Here is a tiny trained network, its code and every weight. The questions are about switching its units off for an input and a class, where a switched-off unit gives its printed mean instead of its output.

import numpy as np


def w(rows, s, z=0):
    codes = np.array(rows[::2]) - 128.0
    scale = np.full(codes.shape[1], s)
    scale[-1] = z or s
    return codes * scale


def f(y):
    return y / 2 * (1 + np.tanh(0.7978845608 * (y + 0.044715 * y**3)))


def log_softmax(a):
    a = a - a.max(-1, keepdims=True)
    return a - np.log(np.exp(a).sum(-1, keepdims=True))


def net(x, mask):
    res = np.array(x, float).reshape(1, 6) / 4 @ E
    y = f(res @ A[0][:, :-1].T + A[0][:, -1])
    res = res + np.where(mask, y, B[0][:, -1]) @ B[0][:, :-1]
    return log_softmax(res[-1] @ U[:, :-1].T + U[:, -1])


A, B = {}, {}
E = w([
[148,255,117,167,146,47,114,179,164],'x0',
[151,93,84,126,151,123,129,178,97],'x1',
[183,134,53,80,62,47,186,89,87],'x2',
[184,72,61,251,108,134,145,92,199],'x3',
[159,119,104,129,143,110,107,135,97],'x4',
[142,84,117,18,228,184,149,109,193],'x5',
],0.011)
A[0] = w([
[184,192,148,151,190,91,142,171,164,75],'neuron 0',
[99,100,102,84,254,83,151,89,200,1],'neuron 1',
[106,94,145,154,173,116,52,165,188,11],'neuron 2',
[143,146,29,72,121,46,222,72,166,60],'neuron 3',
[69,129,80,182,213,150,33,93,162,50],'neuron 4',
[146,49,114,136,127,218,86,89,76,101],'neuron 5',
[183,116,44,224,122,186,149,72,198,114],'neuron 6',
[95,133,103,142,150,167,49,155,175,13],'neuron 7',
[108,169,93,146,184,71,179,160,178,114],'neuron 8',
[153,133,101,69,200,139,154,98,190,84],'neuron 9',
],0.0088,0.0027)
B[0] = w([
[185,112,60,123,120,152,182,1,174,195],'neuron 0',
[125,120,64,186,151,68,135,140,147,200],'neuron 1',
[130,88,168,86,60,146,83,91,150,177],'neuron 2',
[169,80,214,147,108,157,67,170,185,229],'neuron 3',
[162,107,157,117,155,82,105,149,152,188],'neuron 4',
[138,131,97,151,160,170,164,70,182,210],'neuron 5',
[163,232,102,98,206,120,96,183,121,246],'neuron 6',
[140,118,184,101,46,118,84,149,167,168],'neuron 7',
[152,170,142,124,101,128,198,92,130,186],'neuron 8',
[76,119,83,165,148,98,88,151,76,199],'neuron 9',
],0.011)
U = w([
[164,114,93,91,118,203,255,17,141,159],'0',
[165,61,193,94,90,136,101,185,148,1],'1',
[113,220,129,20,206,147,135,179,67,204],'2',
[28,123,67,229,112,50,101,132,94,166],'3',
],0.0085,0.0036)

Each question gives the input, the list of numbers given to net, and the class t.
The units are the neurons (one row each of A and B). Each row of codes is followed by its name. A weight is (code - 128) times the scale printed after its matrix; where a second scale follows, it is the last column's (A, B and U).
mask holds one flag per neuron, in row order. A switched-off neuron (its flag False) gives its mean, the last column of its row in B, instead of its output. The means were averaged over made-up inputs and are rounded, as every weight is.
A unit's drop is (log p(t) with every unit on - log p(t) with that unit switched off) / (log p(t) with every unit on - log p(t) with every unit switched off).
The circuit of an input: a set's keep is (log p(t) with only the set's units on - log p(t) with every unit switched off) / (log p(t) with every unit on - log p(t) with every unit switched off). Starting from all 10 units, units are removed one at a time, each time the one whose removal leaves the highest keep (on an exact tie, the one counted first), for as long as the keep stays at least 0.8.
circuit, biggest first: the units of the circuit, biggest drop first
most important unit: the unit with the biggest drop
top k neurons: the k neurons with the biggest drops, biggest first
drop when u is switched off: that unit's drop, to one decimal
input [-2,-2,-5,-4,7,5], class 1: circuit, biggest first -> (neuron 6)
input [2,-3,0,-5,2,7], class 3: circuit, biggest first -> (neuron 1; neuron 9)
input [5,1,0,-4,7,6], class 3: circuit, biggest first -> (neuron 1; neuron 6)
input [-5,-3,0,-3,8,-4], class 0: top 2 neurons -> (neuron 6; neuron 9)
input [-3,4,-1,1,7,4], class 3: top 2 neurons -> (neuron 0; neuron 9)
input [5,5,-3,-3,-6,0], class 0: top 2 neurons -> (neuron 0; neuron 6)
input [4,-5,2,-4,-1,-3], class 0: top 2 neurons -> (neuron 6; neuron 9)
input [2,-4,3,0,-3,6], class 3: circuit, biggest first -> (neuron 9; neuron 1)
input [7,0,-1,8,-1,6], class 2: top 4 neurons -> (neuron 6; neuron 9; neuron 5; neuron 4)
input [-5,6,7,-1,1,-7], class 1: top 2 neurons -> (neuron 3; neuron 0)
input [1,-1,-5,-1,-5,7], class 3: top 3 neurons -> (neuron 1; neuron 9; neuron 3)
input [0,-8,-2,3,-5,7], class 3: top 2 neurons -> (neuron 1; neuron 9)
input [2,0,0,7,7,8], class 3: top 2 neurons -> (neuron 1; neuron 9)
input [-8,-3,-8,-7,4,-1], class 0: most important unit -> neuron 5
input [-8,4,3,-7,-2,-7], class 0: top 2 neurons -> (neuron 6; neuron 5)
input [-7,7,3,-6,-5,-1], class 0: top 2 neurons -> (neuron 6; neuron 5)
input [4,1,-4,-1,-7,-1], class 0: top 3 neurons -> (neuron 3; neuron 0; neuron 6)
input [7,-4,7,7,-6,8], class 3: top 2 neurons -> (neuron 9; neuron 1)
input [-2,2,-4,6,5,7], class 3: top 2 neurons -> (neuron 1; neuron 9)
input [-2,6,-1,-2,7,2], class 0: circuit, biggest first -> (neuron 6)
input [7,-4,-3,8,-1,-5], class 2: top 2 neurons -> (neuron 6; neuron 5)
input [-2,3,7,2,-2,-1], class 1: drop when neuron 3 is switched off -> 0.4
input [5,-5,-8,-2,0,8], class 1: drop when neuron 4 is switched off -> 0.5
input [-3,-7,-2,7,-3,-4], class 2: drop when neuron 6 is switched off -> 0.7
input [-2,8,8,6,6,7], class 1: drop when neuron 3 is switched off -> 1.9
